In the rows, zero is written as 128.
113	132	71	142	118	120	151	124	165	133	91	113	68	157	113	119	78	139	117	168	171	108	113	120	102	59	130	130	115	114	96	88	110	185	150	139	132	128	95	113	150 -> M
129	147	157	111	114	115	112	118	117	100	175	103	107	146	153	131	124	114	88	111	120	157	131	128	147	63	114	212	156	143	91	99	101	115	122	114	124	91	151	106	110 -> A
144	138	190	110	118	157	105	92	104	97	152	58	174	112	107	146	149	136	70	141	152	138	154	173	94	69	149	116	145	132	123	72	117	135	97	141	112	70	129	143	119 -> J
60	146	145	161	175	131	73	103	99	132	114	154	124	102	149	93	147	157	193	79	167	147	103	114	174	172	163	131	133	143	131	161	127	121	115	154	148	139	69	140	102 -> T
157	107	162	134	129	123	120	138	134	97	103	102	134	56	124	141	110	123	171	126	111	120	124	134	135	132	128	69	139	125	94	113	173	90	134	136	115	105	142	153	64 -> X
131	144	142	130	152	102	119	104	107	124	66	122	116	71	139	156	96	137	124	115	121	148	128	123	179	78	140	151	130	119	123	145	90	142	139	162	112	157	102	152	105 -> Z
156	109	80	105	90	142	154	127	146	140	143	134	108	104	131	160	138	98	130	153	119	136	177	127	71	122	108	147	134	177	88	123	83	142	149	115	108	86	178	134	117 -> H
127	107	176	132	117	116	155	107	145	139	110	148	129	136	96	90	118	144	159	187	140	127	119	167	97	96	92	148	127	137	66	152	148	148	157	101	110	149	157	146	119 -> A
160	122	137	158	134	163	108	114	91	120	123	70	149	137	81	99	133	135	98	153	153	147	76	126	117	147	115	146	96	112	126	194	166	154	63	130	122	121	68	122	143 -> G
86	101	148	112	103	173	92	124	134	132	144	109	109	116	102	128	143	132	131	134	176	105	165	87	122	119	136	68	174	157	93	123	78	147	134	121	111	86	115	126	99 -> U
118	179	103	125	122	118	112	148	148	187	121	98	127	71	163	139	158	131	126	145	113	119	94	124	147	172	119	124	73	113	115	161	161	124	128	144	142	148	135	114	114 -> R
111	113	142	140	117	142	137	125	138	126	167	109	98	145	140	150	150	109	111	114	63	114	98	112	139	121	143	151	108	120	62	145	94	132	110	94	109	145	171	100	119 -> N
118	148	133	112	94	115	129	98	159	124	101	131	145	102	116	119	101	142	148	154	113	176	126	96	170	144	137	195	185	120	128	119	113	140	135	154	175	150	106	105	85 -> U
120	138	174	118	139	142	95	104	93	123	76	118	110	97	125	83	122	149	144	91	139	131	123	154	164	172	143	107	169	111	200	93	165	102	129	144	151	145	65	142	172 -> U
130	122	73	145	118	129	127	158	132	144	99	167	77	63	146	122	116	120	166	104	161	145	124	78	120	181	129	140	138	152	92	164	129	147	178	130	137	137	127	142	122 -> H
137	88	62	146	153	117	151	118	129	88	164	158	144	111	118	138	78	133	141	179	158	157	182	59	148	136	147	155	179	121	113	139	118	119	111	183	159	172	121	126	67 -> G
142	98	112	134	133	129	151	146	126	108	147	104	116	173	100	159	134	136	84	159	118	84	148	125	139	119	123	149	132	129	77	139	105	169	106	152	111	107	85	102	142 -> G
119	150	98	119	128	121	120	116	103	146	105	150	179	103	169	107	99	121	128	169	127	161	138	124	110	138	182	152	150	149	134	132	119	124	113	108	151	141	156	130	104 -> R
139	151	144	161	92	148	125	88	104	155	106	142	98	121	136	124	129	126	109	112	132	172	86	163	136	148	104	137	112	99	127	170	165	133	149	110	78	170	119	160	210 -> J
166	86	136	151	79	132	151	112	133	133	178	146	90	159	101	145	147	120	134	159	107	99	134	101	142	95	142	158	125	96	87	130	139	171	142	97	158	121	214	129	142 -> X
114	92	55	127	141	166	119	127	189	110	189	110	76	154	90	102	185	136	166	132	165	133	122	64	131	142	140	111	148	128	115	107	127	121	99	158	144	104	142	100	76 -> G
148	106	152	151	103	168	117	88	141	108	147	107	114	120	109	115	110	114	123	103	139	143	127	164	95	160	114	173	96	146	56	157	97	105	139	128	107	142	141	154	138 -> U
127	151	167	132	135	148	105	120	96	128	118	133	128	107	112	126	169	132	80	119	150	168	77	151	119	57	128	151	186	115	102	57	145	154	156	97	111	135	159	154	160 -> N
135	135	162	148	148	134	120	142	145	111	146	85	169	66	128	128	80	126	173	147	157	153	99	116	104	192	51	150	113	129	47	183	143	126	156	94	122	130	142	131	52 -> H
140	116	149	128	143	117	142	103	129	122	166	102	108	144	105	114	134	142	175	117	124	160	131	146	179	86	91	177	156	111	108	96	143	143	59	132	119	43	128	100	142 -> T
134	133	135	148	134	105	119	98	133	147	96	157	129	50	120	132	131	122	165	154	113	130	104	134	147	157	142	130	121	139	131	136	135	112	130	122	140	154	117	139	85 -> T
113	79	137	136	136	150	100	115	94	129	118	133	130	87	136	112	106	158	136	121	168	125	74	98	127	74	151	134	180	147	59	108	112	164	167	118	125	114	111	127	119 -> M
109	90	123	129	77	112	128	83	150	122	157	157	124	114	156	124	146	117	151	105	105	136	124	107	122	177	156	162	178	142	87	121	99	135	158	93	110	116	157	102	152 -> N
101	107	127	111	121	148	116	113	118	109	128	131	107	144	151	108	145	147	169	116	139	160	114	125	117	107	121	119	136	157	163	133	131	87	172	104	96	92	172	148	108 -> R
88	153	92	136	153	143	95	136	199	176	86	147	118	109	109	150	156	99	163	120	143	107	138	122	116	167	137	97	106	143	26	127	53	140	130	129	91	159	179	146	98 -> H
136	126	132	159	123	125	159	94	114	102	108	120	165	137	134	109	82	143	125	152	112	165	84	129	127	108	145	143	137	115	107	158	101	161	76	103	93	127	110	118	97 -> J
119	167	149	151	132	138	120	129	112	123	129	150	68	159	133	127	153	125	109	102	120	132	153	111	163	153	123	178	122	127	130	167	73	145	142	127	137	149	112	148	135 -> A
134	70	127	127	114	147	128	124	136	113	159	140	114	78	107	126	152	118	162	130	110	120	139	80	116	155	169	103	179	152	100	114	123	115	133	94	142	84	154	108	80 -> N
107	163	116	169	204	124	116	125	116	133	175	141	136	137	135	111	126	146	148	91	194	174	113	149	182	135	130	187	117	102	144	102	176	108	100	155	142	151	100	115	157 -> Z
129	130	105	118	128	140	72	108	141	113	85	124	34	142	71	147	156	105	108	104	92	119	144	92	136	129	169	146	134	123	94	165	79	120	127	161	125	113	118	121	120 -> N
130	128	139	138	110	116	143	110	118	113	133	114	115	154	113	115	133	154	127	157	121	134	130	143	125	154	146	209	97	137	90	174	106	147	120	126	122	119	152	113	118 -> R
151	80	152	123	93	127	181	132	106	168	163	131	144	128	107	121	136	132	88	135	141	98	128	151	84	44	46	81	131	135	137	100	185	121	152	108	123	107	128	141	189 -> A
117	114	119	147	178	153	114	103	122	136	96	135	114	86	157	115	119	108	181	97	109	121	111	152	120	173	166	82	118	116	114	143	106	116	116	112	109	167	136	142	103 -> Z
144	94	142	135	93	122	133	105	96	107	149	127	167	146	82	106	153	151	117	138	142	103	122	114	70	119	135	97	170	128	88	128	144	132	116	127	157	105	159	121	88 -> X
95	166	151	131	132	101	106	119	134	106	99	106	164	76	143	97	118	138	146	164	140	141	103	119	95	163	178	123	146	124	78	137	137	134	115	113	154	156	141	112	50 -> N
109	137	148	132	119	129	109	136	136	133	69	125	160	83	131	133	105	128	126	132	166	142	89	132	120	57	139	89	166	123	124	55	177	158	185	131	139	138	112	169	122 -> X
92	85	169	148	110	107	134	101	122	120	108	122	122	50	159	121	113	159	174	104	129	147	93	104	157	151	143	159	122	131	119	155	132	161	174	119	113	155	117	131	130 -> N
97	101	110	156	144	190	87	126	133	121	128	136	79	147	66	156	168	105	114	114	145	78	124	141	93	69	164	14	171	116	26	72	161	100	136	182	119	131	111	151	94 -> X
128	71	133	151	185	189	110	113	82	115	164	102	142	123	90	142	130	126	101	95	145	108	148	143	88	105	176	85	122	111	120	85	89	134	68	134	127	112	149	124	103 -> J
110	104	141	144	112	131	169	140	133	142	123	146	147	99	94	150	103	142	134	194	137	102	185	103	121	175	159	84	157	118	89	157	130	179	126	137	134	154	99	119	111 -> J
132	98	127	105	96	131	151	164	125	108	127	112	155	122	107	174	105	111	89	106	101	133	153	72	108	95	186	167	185	122	74	64	89	145	116	143	178	104	162	82	99 -> M
116	184	157	138	170	103	123	161	98	138	71	126	113	104	121	90	123	148	161	122	143	138	108	130	157	170	127	126	129	106	180	133	165	150	98	111	169	129	89	127	123 -> T
139	89	68	137	99	141	161	129	125	144	138	149	67	134	137	169	132	101	99	163	99	116	87	125	112	59	126	113	119	103	144	103	160	131	161	111	97	135	171	115	142 -> R
148	113	107	108	145	129	143	142	135	138	136	150	112	143	90	136	151	105	131	126	145	91	218	156	76	124	183	99	144	127	80	82	117	117	104	138	154	105	205	129	139 -> Z
103	141	92	152	127	161	110	98	132	136	125	129	128	181	122	128	170	129	133	120	126	135	127	140	145	133	166	121	136	113	94	122	137	112	87	168	153	132	101	124	132 -> G
125	157	108	131	137	129	99	108	160	131	102	131	121	110	149	127	143	127	148	90	164	162	69	131	120	105	94	131	126	120	146	130	134	132	197	129	116	120	119	156	126 -> Z
194	92	121	157	152	113	153	110	90	112	166	131	135	71	97	118	89	125	142	133	156	171	133	116	127	172	116	195	126	104	158	156	157	127	97	113	139	130	141	106	123 -> Z
128	91	118	164	125	171	153	92	129	134	184	156	163	146	151	155	148	118	133	79	107	149	111	142	138	97	131	84	130	96	124	100	143	89	107	142	98	138	161	150	159 -> J
115	145	149	119	123	138	106	86	117	132	78	94	135	131	102	135	123	129	116	152	85	169	56	123	168	60	141	150	166	59	161	89	172	130	116	139	151	148	131	109	105 -> R
127	59	139	147	115	119	135	92	96	93	123	141	149	123	117	133	92	113	132	146	103	110	110	108	98	58	185	87	141	125	85	105	101	102	99	90	109	159	224	129	43 -> X
95	130	125	137	148	122	113	73	105	103	161	141	99	142	137	111	170	134	156	124	101	132	126	133	131	167	195	190	156	108	109	126	79	156	67	155	155	155	155	90	82 -> T
112	133	153	128	152	155	69	109	95	128	108	134	149	78	116	160	138	125	121	92	161	142	140	122	149	112	118	110	165	148	114	112	131	89	161	170	120	126	91	172	126 -> H
162	74	136	161	147	142	146	90	133	84	140	132	118	132	70	135	102	105	159	132	124	129	125	109	132	115	148	95	117	68	162	150	172	82	102	148	128	152	141	138	108 -> Z
110	116	132	127	164	138	146	137	125	134	109	142	145	150	175	107	113	137	167	147	91	76	117	142	116	148	160	72	123	155	102	114	66	120	114	62	103	134	155	123	106 -> M
93	125	86	126	103	142	108	96	141	136	55	167	95	152	136	131	115	115	156	150	95	164	121	124	125	116	192	169	121	155	101	179	94	127	156	139	113	143	138	141	106 -> R
83	129	124	155	170	142	128	139	122	117	109	155	126	103	135	130	98	135	167	128	152	155	151	97	132	111	121	108	147	130	94	160	102	129	139	163	135	158	105	152	39 -> A
143	95	167	146	146	127	81	132	83	129	83	110	143	42	86	118	113	124	157	104	156	119	95	101	120	148	146	97	132	96	120	174	177	153	101	144	159	100	97	131	103 -> T
154	140	168	150	143	82	183	144	131	144	127	153	160	85	123	118	125	150	126	181	151	100	153	164	144	125	110	142	123	133	125	88	138	156	126	109	131	136	127	141	131 -> A
84	135	154	154	153	121	112	130	114	118	94	152	67	163	91	120	127	134	154	116	142	114	127	124	185	102	165	125	154	114	103	120	139	141	101	135	128	116	83	122	140 -> T
95	127	157	133	76	134	112	104	119	144	89	133	124	107	136	134	103	128	126	96	127	168	107	119	159	119	135	170	130	137	105	149	115	120	151	125	118	162	125	132	146 -> U
99	114	163	147	103	143	134	109	149	145	144	136	117	130	113	96	115	127	160	125	143	179	98	105	144	98	102	174	143	124	88	139	155	131	148	105	143	146	141	128	120 -> A
114	126	125	145	151	134	140	159	102	148	111	168	144	112	163	138	112	115	144	119	120	94	191	106	135	154	159	99	156	117	116	142	88	177	122	132	173	122	107	139	117 -> A
158	147	115	128	144	121	133	116	153	113	154	85	130	174	91	123	152	144	124	175	147	132	148	118	156	136	89	149	113	94	123	157	116	153	60	152	104	109	134	120	132 -> G
114	107	90	139	77	147	126	106	129	139	114	131	95	113	113	155	137	121	137	95	143	181	108	104	118	83	130	199	157	136	79	105	123	168	156	147	145	88	131	108	128 -> H
127	133	123	106	132	145	144	131	143	123	115	91	119	78	162	154	86	125	122	144	94	166	138	108	126	93	111	121	136	130	114	136	81	150	140	134	107	145	144	145	72 -> J
129	127	86	136	102	149	105	108	148	149	137	122	128	111	154	153	127	98	115	141	154	140	150	113	126	129	132	124	127	120	88	138	118	139	139	143	124	150	145	154	153 -> G
110	171	166	120	123	120	56	111	121	135	64	87	108	65	159	146	155	114	136	70	108	168	36	138	146	138	116	177	100	102	115	178	124	166	138	149	98	133	115	132	122 -> T
153	135	135	125	140	120	116	145	104	136	121	129	168	66	139	133	134	149	138	127	157	178	87	124	151	103	116	165	134	107	174	108	205	120	160	142	151	107	153	144	127 -> R
121	83	110	141	91	177	97	90	168	132	122	117	140	136	64	161	200	116	126	114	158	100	128	123	109	100	180	86	136	129	139	73	116	150	138	159	118	27	102	133	145 -> R
127	108	119	161	121	130	120	133	118	150	86	150	99	49	134	123	136	126	165	85	111	125	65	84	150	227	172	118	134	98	106	135	123	126	127	109	126	184	145	100	116 -> M
146	146	69	89	102	141	133	172	126	121	104	93	88	201	127	166	151	99	89	175	81	93	163	140	71	114	136	102	148	116	70	148	126	162	95	139	137	63	135	84	110 -> G
163	129	98	129	153	138	159	155	147	115	165	139	118	194	98	91	165	130	125	188	147	115	147	153	94	222	124	162	111	117	143	162	166	157	93	132	114	157	132	119	192 -> G
131	144	122	151	116	129	148	130	115	153	165	115	119	83	155	148	155	130	120	81	146	142	128	136	142	150	93	160	117	124	101	93	126	131	126	128	124	132	156	128	159 -> H
119	170	144	139	196	119	147	138	108	128	163	141	124	162	168	78	167	152	198	156	91	106	145	154	158	209	151	139	101	142	113	184	81	145	24	93	125	119	154	115	88 -> T
112	127	130	92	148	152	89	141	104	126	125	118	186	126	146	125	160	136	131	123	158	138	157	107	116	148	118	71	195	142	144	124	120	125	123	133	115	99	125	146	123 -> G
114	161	164	139	152	119	101	111	121	116	89	118	106	72	162	128	133	143	142	123	105	127	130	126	177	117	176	175	100	124	120	151	100	143	133	187	174	166	99	152	66 -> A
